Below is a small trained network, with its code and all its weights. Each question gives an input and a class and asks what happens when units are switched off, that is, made to give their printed mean instead of their output.

import numpy as np


def w(rows, s, z=0):
    codes = np.array(rows[::2]) - 128.0
    scale = np.full(codes.shape[1], s)
    scale[-1] = z or s
    return codes * scale


def f(y):
    return np.maximum(y, 0)


def log_softmax(a):
    a = a - a.max(-1, keepdims=True)
    return a - np.log(np.exp(a).sum(-1, keepdims=True))


def net(x, mask):
    res = np.array(x, float).reshape(1, 8) / 4 @ E
    y = f(res @ A[0][:, :-1].T + A[0][:, -1])
    res = res + np.where(mask, y, B[0][:, -1]) @ B[0][:, :-1]
    return log_softmax(res[-1] @ U[:, :-1].T + U[:, -1])


A, B = {}, {}
E = w([
[73,68,193,105,137,188,9],'x0',
[129,127,129,127,131,126,128],'x1',
[52,195,181,172,152,166,167],'x2',
[189,182,255,71,54,100,163],'x3',
[155,240,80,166,112,95,17],'x4',
[17,189,64,6,106,160,147],'x5',
[126,128,130,128,131,124,129],'x6',
[121,138,178,93,219,62,146],'x7',
],0.0082)
A[0] = w([
[101,138,64,142,219,120,127,150],'N0',
[188,100,115,182,118,121,111,166],'N1',
[109,81,156,118,90,127,184,85],'N2',
[179,65,54,124,2,175,118,140],'N3',
[119,169,71,30,170,136,163,74],'N4',
[103,118,78,150,153,141,133,50],'N5',
[73,186,147,192,145,194,168,244],'N6',
[112,173,85,63,104,170,125,75],'N7',
[171,112,150,202,178,96,134,45],'N8',
[142,95,80,115,165,158,101,134],'N9',
[156,171,66,134,131,74,209,113],'N10',
[180,118,138,170,134,135,129,60],'N11',
[109,148,166,198,158,108,163,124],'N12',
[164,113,101,79,147,62,95,189],'N13',
[144,175,174,80,62,100,109,83],'N14',
[109,114,168,63,155,150,19,130],'N15',
[157,86,124,68,177,87,128,190],'N16',
[107,74,90,166,176,124,147,129],'N17',
[122,47,152,88,174,159,199,103],'N18',
[98,85,173,123,125,144,80,74],'N19',
[67,147,110,53,131,110,139,58],'N20',
[145,209,139,110,212,62,74,148],'N21',
[152,130,182,136,64,120,140,81],'N22',
[91,98,103,160,146,143,98,94],'N23',
[163,141,141,94,135,138,137,111],'N24',
[139,126,195,78,92,130,129,87],'N25',
],0.012,0.011)
B[0] = w([
[136,179,106,118,134,110,172,208],'N0',
[111,106,129,104,165,180,115,213],'N1',
[143,187,78,162,145,105,62,163],'N2',
[137,183,202,95,89,145,141,229],'N3',
[187,56,166,133,178,175,110,182],'N4',
[157,152,58,138,174,68,153,154],'N5',
[92,154,187,35,103,128,92,247],'N6',
[237,13,143,142,197,177,81,176],'N7',
[182,69,137,153,170,169,140,170],'N8',
[138,163,132,106,138,61,124,186],'N9',
[2,22,153,248,32,76,139,197],'N10',
[159,33,123,129,188,135,57,154],'N11',
[119,110,168,76,143,143,99,171],'N12',
[60,178,190,84,125,145,107,198],'N13',
[164,168,51,141,179,64,153,175],'N14',
[35,79,130,218,91,126,176,210],'N15',
[113,178,202,41,87,166,130,195],'N16',
[152,141,109,57,141,64,155,191],'N17',
[130,223,59,240,94,181,30,200],'N18',
[78,48,118,170,97,81,193,164],'N19',
[169,48,123,119,172,163,111,171],'N20',
[144,165,71,137,82,193,121,191],'N21',
[147,121,82,100,185,79,156,168],'N22',
[149,145,102,118,180,81,175,172],'N23',
[116,144,101,107,125,83,146,144],'N24',
[141,124,56,89,188,71,182,170],'N25',
],0.0089,0.014)
U = w([
[210,28,113,141,226,181,88,76],'0',
[53,69,93,207,71,74,188,76],'1',
[161,180,22,86,203,14,185,73],'2',
[125,178,118,102,124,165,146,252],'3',
[149,233,10,199,92,183,2,103],'4',
[98,172,183,23,110,124,95,40],'5',
[130,188,148,85,118,193,187,183],'6',
[126,152,115,95,119,133,123,220],'7',
],0.0097,0.012)

Each question gives the input, the list of numbers given to net, and the class t.
The units are the neurons (one row each of A and B). Each row of codes is followed by its name. A weight is (code - 128) times the scale printed after its matrix; where a second scale follows, it is the last column's (A, B and U).
mask holds one flag per neuron, in row order. A switched-off neuron (its flag False) gives its mean, the last column of its row in B, instead of its output. The means were averaged over made-up inputs and are rounded, as every weight is.
A unit's drop is (log p(t) with every unit on - log p(t) with that unit switched off) / (log p(t) with every unit on - log p(t) with every unit switched off).
The circuit of an input: a set's keep is (log p(t) with only the set's units on - log p(t) with every unit switched off) / (log p(t) with every unit on - log p(t) with every unit switched off). Starting from the 12 units with the biggest drops (on a tie, the unit counted first), units are removed one at a time, each time the one whose removal leaves the highest keep (on an exact tie, the one counted first), for as long as the keep stays at least 0.8.
circuit, biggest first: the units of the circuit, biggest drop first
unit that matters most: the unit with the biggest drop
top k neurons: the k neurons with the biggest drops, biggest first
drop when u is switched off: that unit's drop, to one decimal
input [-6,-8,4,-4,6,-8,-8,-1], class 0: circuit, biggest first -> [N8]
input [2,5,5,2,6,2,5,6], class 4: top 3 neurons -> [N21 N3 N16]
input [4,4,0,4,5,5,-5,0], class 0: circuit, biggest first -> [N7 N3]
input [-2,0,6,8,-7,-3,-3,0], class 2: circuit, biggest first -> [N25 N22]
input [-2,8,-1,8,8,8,6,3], class 0: top 3 neurons -> [N7 N4 N20]
input [7,2,-3,-4,-7,-6,3,6], class 1: top 3 neurons -> [N19 N15 N6]
input [-6,2,5,-5,-3,-8,-8,-8], class 0: top 2 neurons -> [N11 N8]
input [7,-2,-6,8,-6,7,1,4], class 2: top 3 neurons -> [N25 N14 N10]
input [-8,2,4,8,8,-8,6,0], class 0: top 2 neurons -> [N8 N11]
input [-3,7,-8,8,1,-7,-2,-8], class 2: top 4 neurons -> [N22 N14 N6 N25]
input [-2,7,-5,7,-6,6,2,4], class 2: top 2 neurons -> [N25 N14]
input [4,-2,8,-5,7,-3,-6,4], class 5: top 2 neurons -> [N6 N18]
input [1,1,-3,8,-7,-8,-7,-8], class 0: top 2 neurons -> [N11 N1]
input [-5,7,2,-4,7,1,6,7], class 4: circuit, biggest first -> [N21]
input [-4,7,-8,8,-8,-6,-3,-7], class 2: top 3 neurons -> [N22 N25 N2]
input [-7,6,6,5,-2,-8,5,-1], class 0: circuit, biggest first -> [N8 N11]
input [2,6,-8,-7,3,-7,3,5], class 5: top 3 neurons -> [N13 N16 N7]
input [-7,3,6,5,-7,-2,-5,2], class 1: top 2 neurons -> [N10 N3]
input [-7,-1,1,6,7,1,7,4], class 1: top 2 neurons -> [N10 N18]
input [8,0,-1,-1,-4,-6,0,-3], class 1: unit that matters most -> N19
input [-3,0,-7,-2,0,4,4,7], class 5: drop when N21 is switched off -> -0.1
input [5,-5,-6,-5,6,-5,-7,2], class 3: drop when N6 is switched off -> 0.2
input [8,7,-7,3,-7,-4,7,8], class 1: drop when N3 is switched off -> 0.1
input [4,6,6,2,8,6,0,1], class 4: drop when N21 is switched off -> 1.2
